Here is a tiny trained network, its code and every weight. The questions are about switching its units off for an input and a class, where a switched-off unit gives its printed mean instead of its output.

import numpy as np


def w(rows, s, z=0):
    codes = np.array(rows[::2]) - 128.0
    scale = np.full(codes.shape[1], s)
    scale[-1] = z or s
    return codes * scale


def f(y):
    return y / 2 * (1 + np.tanh(0.7978845608 * (y + 0.044715 * y**3)))


def log_softmax(a):
    a = a - a.max(-1, keepdims=True)
    return a - np.log(np.exp(a).sum(-1, keepdims=True))


def net(x, mask):
    res = np.array(x, float).reshape(1, 5) / 4 @ E
    y = f(res @ A[0][:, :-1].T + A[0][:, -1])
    res = res + np.where(mask, y, B[0][:, -1]) @ B[0][:, :-1]
    return log_softmax(res[-1] @ U[:, :-1].T + U[:, -1])


A, B = {}, {}
E = w([
[205,118,123,41,173,135],'x0',
[129,128,127,128,129,129],'x1',
[126,105,254,132,144,119],'x2',
[142,78,130,141,98,242],'x3',
[127,127,129,127,128,128],'x4',
],0.014)
A[0] = w([
[141,96,129,139,108,205,175],'neuron 0',
[171,125,125,77,165,136,178],'neuron 1',
[107,135,125,157,112,132,173],'neuron 2',
[116,134,141,132,133,108,150],'neuron 3',
[126,102,250,130,143,120,192],'neuron 4',
[134,105,133,137,112,174,159],'neuron 5',
[127,145,60,126,122,134,219],'neuron 6',
[143,97,126,139,114,185,171],'neuron 7',
[65,136,131,194,101,126,238],'neuron 8',
[132,144,55,126,115,133,223],'neuron 9',
[116,135,136,127,135,103,157],'neuron 10',
[179,120,123,76,162,132,178],'neuron 11',
[118,141,117,130,123,122,156],'neuron 12',
[140,118,144,116,139,124,145],'neuron 13',
[117,166,125,116,151,30,254],'neuron 14',
],0.017,0.0098)
B[0] = w([
[114,80,126,114,117,176,214],'neuron 0',
[169,142,122,105,166,140,189],'neuron 1',
[97,125,124,148,85,123,166],'neuron 2',
[111,152,143,138,131,107,151],'neuron 3',
[136,131,250,129,135,126,252],'neuron 4',
[124,88,142,116,108,161,181],'neuron 5',
[125,127,51,134,122,125,204],'neuron 6',
[122,81,122,109,133,187,196],'neuron 7',
[36,127,139,174,66,111,231],'neuron 8',
[119,126,38,126,126,131,209],'neuron 9',
[117,155,138,141,135,109,154],'neuron 10',
[179,143,118,100,178,146,193],'neuron 11',
[125,137,109,142,111,117,143],'neuron 12',
[143,136,149,124,142,133,145],'neuron 13',
[142,220,116,145,142,72,240],'neuron 14',
],0.015,0.021)
U = w([
[58,176,19,208,79,11,228],'0',
[27,33,31,156,39,192,142],'1',
[53,185,228,201,115,23,128],'2',
[51,30,239,150,52,180,3],'3',
[238,194,3,84,219,60,203],'4',
[186,37,17,4,209,218,219],'5',
[230,197,211,63,239,61,93],'6',
[225,38,214,31,208,207,9],'7',
],0.0043,0.00047)

Each question gives the input, the list of numbers given to net, and the class t.
The units are the neurons (one row each of A and B). Each row of codes is followed by its name. A weight is (code - 128) times the scale printed after its matrix; where a second scale follows, it is the last column's (A, B and U).
mask holds one flag per neuron, in row order. A switched-off neuron (its flag False) gives its mean, the last column of its row in B, instead of its output. The means were averaged over made-up inputs and are rounded, as every weight is.
A unit's drop is (log p(t) with every unit on - log p(t) with that unit switched off) / (log p(t) with every unit on - log p(t) with every unit switched off).
The circuit of an input: a set's keep is (log p(t) with only the set's units on - log p(t) with every unit switched off) / (log p(t) with every unit on - log p(t) with every unit switched off). Starting from the 12 units with the biggest drops (on a tie, the unit counted first), units are removed one at a time, each time the one whose removal leaves the highest keep (on an exact tie, the one counted first), for as long as the keep stays at least 0.8.
units of the circuit, in order: the units of the circuit, biggest drop first
unit that matters most: the unit with the biggest drop
top k neurons: the k neurons with the biggest drops, biggest first
drop of u: that unit's drop, to one decimal
input [7,4,0,-8,-5], class 4: unit that matters most	neuron 4
input [1,-8,1,2,-8], class 7: units of the circuit, in order	(neuron 8; neuron 14)
input [8,-7,-1,0,-6], class 4: top 4 neurons	(neuron 4; neuron 0; neuron 7; neuron 5)
input [2,-3,-2,1,0], class 5: units of the circuit, in order	(neuron 14; neuron 8)
input [2,-7,0,-8,-6], class 4: units of the circuit, in order	(neuron 4; neuron 8)
input [-1,-7,0,2,-8], class 1: units of the circuit, in order	(neuron 4; neuron 14)
input [2,7,1,-3,1], class 6: top 3 neurons	(neuron 9; neuron 8; neuron 6)
input [3,4,2,0,-6], class 6: top 2 neurons	(neuron 0; neuron 7)
input [6,-1,5,0,-6], class 6: top 3 neurons	(neuron 0; neuron 7; neuron 5)
input [3,-2,-1,2,8], class 5: top 2 neurons	(neuron 4; neuron 14)
input [7,-6,0,-5,3], class 4: top 2 neurons	(neuron 4; neuron 14)
input [3,4,1,0,7], class 6: top 3 neurons	(neuron 0; neuron 7; neuron 9)
input [3,6,1,7,-3], class 7: top 2 neurons	(neuron 9; neuron 6)
input [-5,6,0,-1,1], class 0: unit that matters most	neuron 4
input [8,0,0,-2,1], class 4: drop of neuron 4	1.5
input [3,-7,5,6,-2], class 7: drop of neuron 8	0.1
input [2,-5,2,-4,-3], class 6: drop of neuron 8	0.3
